Below are the code and all the weights of a small trained network. Each question names an input and a class and asks about switching units off, where a switched-off unit gives its printed mean instead of its output.

import numpy as np


def w(rows, s, z=0):
    codes = np.array(rows[::2]) - 128.0
    scale = np.full(codes.shape[1], s)
    scale[-1] = z or s
    return codes * scale


def norm(h):
    return h / np.sqrt((h * h).mean(-1, keepdims=True) + 1e-5)


def f(y):
    return np.maximum(y, 0)


def log_softmax(a):
    a = a - a.max(-1, keepdims=True)
    return a - np.log(np.exp(a).sum(-1, keepdims=True))


def net(x, mask):
    res = np.array(x, float).reshape(1, 4) / 4 @ E
    u = 0
    for l in range(4):
        y = f(norm(res) @ A[l][:, :-1].T + A[l][:, -1])
        res = res + np.where(mask[u : u + 3], y, B[l][:, -1]) @ B[l][:, :-1]
        u += 3
    return log_softmax(norm(res)[-1] @ U[:, :-1].T + U[:, -1])


A, B = {}, {}
E = w([
[89,155,244,78,194,146,209,166,14,150,2],'x0',
[94,118,200,73,144,207,134,138,45,116,176],'x1',
[193,179,66,232,180,96,225,121,161,33,60],'x2',
[156,109,92,155,87,249,198,60,73,206,84],'x3',
],0.0044)
A[0] = w([
[130,178,133,119,182,20,95,216,153,51,115,8],'0.n1',
[35,149,254,1,141,147,126,165,70,211,88,31],'0.n2',
[173,147,80,211,188,128,197,141,108,147,41,1],'0.n3',
],0.0048,0.004)
B[0] = w([
[74,102,156,176,196,76,143,187,190,49,191,195],'0.n1',
[158,16,218,30,82,95,4,244,121,214,28,254],'0.n2',
[146,207,113,154,2,163,195,76,123,123,6,191],'0.n3',
],0.0045,0.0059)
A[1] = w([
[99,192,138,145,248,46,118,154,150,70,151,47],'1.n1',
[114,153,237,2,142,218,149,103,14,141,158,2],'1.n2',
[137,73,19,128,91,157,22,114,158,171,218,43],'1.n3',
],0.0044,0.0052)
B[1] = w([
[83,110,171,164,189,91,131,148,205,74,171,218],'1.n1',
[15,125,90,176,254,119,147,143,69,80,155,220],'1.n2',
[190,113,44,75,86,183,122,78,191,192,228,251],'1.n3',
],0.0052,0.003)
A[2] = w([
[9,109,186,43,138,184,142,142,7,170,142,58],'2.n1',
[18,104,129,136,220,159,138,115,38,109,166,1],'2.n2',
[102,122,233,1,140,120,99,181,58,178,118,74],'2.n3',
],0.0066,0.0052)
B[2] = w([
[75,91,184,182,223,140,142,157,154,60,147,223],'2.n1',
[97,193,149,196,105,190,142,99,114,151,214,149],'2.n2',
[117,18,177,22,118,111,78,200,80,174,2,255],'2.n3',
],0.0072,0.0081)
A[3] = w([
[115,114,204,1,125,166,100,145,26,125,120,34],'3.n1',
[205,219,67,167,130,92,166,60,55,167,11,33],'3.n2',
[176,176,50,50,51,136,68,70,149,218,208,3],'3.n3',
],0.0056,0.0046)
B[3] = w([
[160,22,156,98,175,100,19,130,22,208,80,253],'3.n1',
[194,166,151,208,19,186,149,51,35,181,13,226],'3.n2',
[114,13,95,3,85,234,109,64,34,213,224,217],'3.n3',
],0.0061,0.0047)
U = w([
[93,183,142,159,192,5,92,225,238,30,151,158],'0',
[85,49,204,31,175,118,55,205,55,203,59,117],'1',
[194,238,92,199,46,144,217,81,114,135,18,131],'2',
[167,77,44,51,50,165,91,71,147,185,235,141],'3',
[52,145,186,182,174,192,136,110,56,138,189,3],'4',
],0.012,0.0043)

Each question gives the input, the list of numbers given to net, and the class t.
The units are the neurons (one row each of A and B). Each row of codes is followed by its name. A weight is (code - 128) times the scale printed after its matrix; where a second scale follows, it is the last column's (A, B and U).
mask holds one flag per neuron, layer by layer. A switched-off neuron (its flag False) gives its mean, the last column of its row in B, instead of its output. The means were averaged over made-up inputs and are rounded, as every weight is.
A unit's drop is (log p(t) with every unit on - log p(t) with that unit switched off) / (log p(t) with every unit on - log p(t) with every unit switched off).
The circuit of an input: a set's keep is (log p(t) with only the set's units on - log p(t) with every unit switched off) / (log p(t) with every unit on - log p(t) with every unit switched off). Starting from all 12 units, units are removed one at a time, each time the one whose removal leaves the highest keep (on an exact tie, the one counted first), for as long as the keep stays at least 0.8.
units of the circuit, in order: the units of the circuit, biggest drop first
most important unit: the unit with the biggest drop
k most important neurons: the k neurons with the biggest drops, biggest first
top k neurons in layer l: the k neurons of layer l with the biggest drops, biggest first
drop of u: that unit's drop, to one decimal
input [-6,-7,-5,-8], class 3: most important neuron => (2.n1)
input [4,-8,6,-5], class 0: 2 most important neurons => (0.n1 1.n1)
input [5,7,8,4], class 2: units of the circuit, in order => (0.n3 2.n3)
input [4,-1,1,7], class 2: 2 most important neurons => (0.n3 2.n3)
input [-2,7,-2,8], class 4: units of the circuit, in order => (1.n2 2.n2)
input [-1,-4,-5,-5], class 0: 2 most important neurons => (0.n1 0.n2)
input [-8,1,6,-3], class 0: 3 most important neurons => (0.n2 3.n3 1.n1)
input [-8,2,8,-1], class 0: 2 most important neurons => (0.n2 3.n3)
input [-3,3,3,2], class 3: top 2 neurons in layer 0 => (0.n3 0.n1)
input [-7,-4,3,-4], class 0: 3 most important neurons => (0.n1 0.n2 1.n1)
input [-7,2,6,-2], class 0: 2 most important neurons => (0.n2 3.n3)
input [-2,-8,-4,-3], class 3: drop of 2.n1 => 0.2
input [3,-3,4,-4], class 0: drop of 0.n1 => 0.3
input [3,-3,3,-1], class 2: drop of 0.n3 => 0.7
input [6,-4,6,-2], class 2: most important unit => 0.n3
